Here is a tiny trained network, its code and every weight. The questions are about switching its units off for an input and a target symbol, where a switched-off unit gives its printed mean instead of its output.

import numpy as np


def w(rows, s, z=0):
    codes = np.array(rows[::2]) - 128.0
    scale = np.full(codes.shape[1], s)
    scale[-1] = z or s
    return codes * scale


def norm(h):
    return h / np.sqrt((h * h).mean(-1, keepdims=True) + 1e-5)


def f(y):
    return y / 2 * (1 + np.tanh(0.7978845608 * (y + 0.044715 * y**3)))


def softmax(a):
    e = np.exp(a - a.max(-1, keepdims=True))
    return e / e.sum(-1, keepdims=True)


def log_softmax(a):
    a = a - a.max(-1, keepdims=True)
    return a - np.log(np.exp(a).sum(-1, keepdims=True))


def net(x, mask):
    ids = ['αβζθμφ'.index(c) for c in x.split()]
    T = len(ids)
    res = E[ids] + P[:T]
    r = norm(res)
    for j in range(3):
        rows = slice(4 * j, 4 * j + 4)
        q, k, v = (r @ M[0][rows].T for M in (Q, K, V))
        z = softmax(np.where(np.tri(T) > 0, q @ k.T / 4**0.5, -1e9)) @ v
        o = O[0][rows]
        res = res + np.where(mask[j], z, o[:, -1]) @ o[:, :-1]
    y = f(norm(res) @ A[0][:, :-1].T + A[0][:, -1])
    res = res + np.where(mask[3:15], y, B[0][:, -1]) @ B[0][:, :-1]
    return log_softmax(norm(res)[-1] @ U[:, :-1].T + U[:, -1])


Q, K, V, O, A, B = {}, {}, {}, {}, {}, {}
E = w([
[135,156,156,124],'α',
[200,8,19,84],'β',
[82,107,121,140],'ζ',
[86,132,99,122],'θ',
[149,128,76,133],'μ',
[114,160,108,116],'φ',
],0.015)
P = w([
[153,153,186,202],'0',
[104,144,157,79],'1',
[133,177,162,138],'2',
[157,151,195,214],'3',
[120,89,167,37],'4',
[134,95,180,119],'5',
[168,152,174,216],'6',
[137,71,146,2],'7',
[126,112,163,84],'8',
[154,137,171,199],'9',
[138,49,160,2],'10',
[98,91,181,66],'11',
[111,137,173,114],'12',
],0.0057)
Q[0] = w([
[136,121,45,74],'h1',
[175,80,140,1],'h1',
[157,29,117,125],'h1',
[146,88,118,149],'h1',
[49,190,181,184],'h2',
[164,134,139,111],'h2',
[119,63,78,152],'h2',
[115,50,190,5],'h2',
[27,198,171,187],'h3',
[177,90,209,108],'h3',
[178,54,88,86],'h3',
[247,125,49,254],'h3',
],0.0097)
K[0] = w([
[147,63,127,115],'h1',
[100,91,113,4],'h1',
[140,150,91,23],'h1',
[175,138,147,101],'h1',
[210,110,159,190],'h2',
[65,97,97,109],'h2',
[103,154,133,92],'h2',
[133,155,128,58],'h2',
[91,171,152,193],'h3',
[104,44,135,114],'h3',
[198,57,146,71],'h3',
[220,112,106,175],'h3',
],0.012)
V[0] = w([
[63,76,127,78],'h1',
[111,6,38,183],'h1',
[155,36,216,160],'h1',
[78,69,211,146],'h1',
[158,175,199,102],'h2',
[192,89,97,68],'h2',
[119,164,226,88],'h2',
[105,112,198,121],'h2',
[83,171,108,153],'h3',
[112,152,236,135],'h3',
[167,254,99,141],'h3',
[155,60,78,166],'h3',
],0.007)
O[0] = w([
[159,116,117,253,194],'h1',
[125,49,133,214,156],'h1',
[157,42,18,63,34],'h1',
[223,139,15,175,142],'h1',
[131,157,35,140,139],'h2',
[46,121,125,139,30],'h2',
[69,237,80,117,172],'h2',
[138,228,60,166,136],'h2',
[133,78,93,138,250],'h3',
[110,22,115,7,71],'h3',
[42,92,103,166,123],'h3',
[187,210,125,143,92],'h3',
],0.0053,0.0019)
A[0] = w([
[237,156,32,165,206],'n1',
[103,144,111,194,148],'n2',
[117,132,110,146,80],'n3',
[130,177,135,235,59],'n4',
[53,179,17,124,176],'n5',
[182,165,147,197,4],'n6',
[64,247,200,254,131],'n7',
[98,100,163,228,123],'n8',
[94,175,142,247,144],'n9',
[27,95,99,109,143],'n10',
[122,68,99,110,219],'n11',
[160,136,239,231,116],'n12',
],0.0066,0.0028)
B[0] = w([
[180,70,174,176,253],'n1',
[206,212,211,120,158],'n2',
[91,162,70,148,118],'n3',
[84,171,146,137,143],'n4',
[144,82,71,140,231],'n5',
[28,172,145,47,129],'n6',
[156,187,166,173,211],'n7',
[63,159,34,221,174],'n8',
[82,211,123,226,179],'n9',
[81,97,70,164,214],'n10',
[174,142,125,186,190],'n11',
[189,254,101,94,186],'n12',
],0.0039)
U = w([
[155,161,49,73,165],'α',
[127,97,174,154,97],'β',
[255,82,117,187,200],'ζ',
[149,236,139,243,136],'θ',
[118,79,208,144,1],'μ',
[79,169,149,128,24],'φ',
],0.0094,0.00091)

Each question gives the input, a string of symbols that net reads in full, and the target symbol t.
The units are the heads (4 rows each of Q, K, V and O) and the neurons (one row each of A and B). Each row of codes is followed by its name. A weight is (code - 128) times the scale printed after its matrix; where a second scale follows, it is the last column's (O, A, B and U).
mask holds one flag per unit, heads first, then neurons. A switched-off unit (its flag False) gives its mean, the last column of its rows in O or B, instead of its output. The means were averaged over made-up inputs and are rounded, as every weight is.
A unit's drop is (log p(t) with every unit on - log p(t) with that unit switched off) / (log p(t) with every unit on - log p(t) with every unit switched off).
The circuit of an input: a set's keep is (log p(t) with only the set's units on - log p(t) with every unit switched off) / (log p(t) with every unit on - log p(t) with every unit switched off). Starting from the 12 units with the biggest drops (on a tie, the unit counted first), units are removed one at a time, each time the one whose removal leaves the highest keep (on an exact tie, the one counted first), for as long as the keep stays at least 0.8.
circuit, biggest first: the units of the circuit, biggest drop first
most important unit: the unit with the biggest drop
k most important neurons: the k neurons with the biggest drops, biggest first
heads that matter: for each layer, one digit per head in row order, 1 if its drop is at least 0.15 and else 0, layers parted by /
input φ θ θ, target φ: heads that matter : 101
input ζ θ α, target ζ: heads that matter : 101
input θ α θ α α β α β φ φ ζ α, target φ: heads that matter : 011
input φ θ μ α ζ α φ α ζ α, target φ: circuit, biggest first : (h1; h3)
input α α α θ φ ζ φ θ α μ μ θ, target α: circuit, biggest first : (h3; h2)
input α α θ, target α: circuit, biggest first : (h1)
input α φ β α μ β α ζ θ φ, target α: heads that matter : 100
input α φ α μ ζ ζ ζ α φ, target ζ: heads that matter : 100
input ζ μ α θ α α ζ β α, target α: circuit, biggest first : (h3; h1)
input θ α ζ α ζ θ ζ ζ θ α, target ζ: circuit, biggest first : (h1; h3)
input μ α θ θ α ζ φ θ μ α φ, target θ: heads that matter : 110
input β φ φ φ θ μ β α β ζ, target μ: circuit, biggest first : (h3; h2)
input α μ α θ α μ, target θ: heads that matter : 001
input α φ β ζ θ θ θ θ θ α ζ θ φ, target α: most important unit : h3
input μ θ α θ α φ ζ θ μ φ α, target θ: 2 most important neurons : (n7; n12)
input α α μ ζ μ μ ζ, target ζ: circuit, biggest first : (h1; h3; n11)
input φ β μ φ ζ θ β μ μ ζ μ φ, target μ: heads that matter : 011
input φ φ φ φ, target φ: circuit, biggest first : (h1; h3)
input φ μ θ, target φ: heads that matter : 100
input ζ ζ φ α α α ζ ζ, target α: circuit, biggest first : (h2)
input ζ ζ α φ, target ζ: heads that matter : 111
input θ θ β φ θ, target θ: heads that matter : 100
input μ ζ θ α α α α θ θ α α, target θ: heads that matter : 110
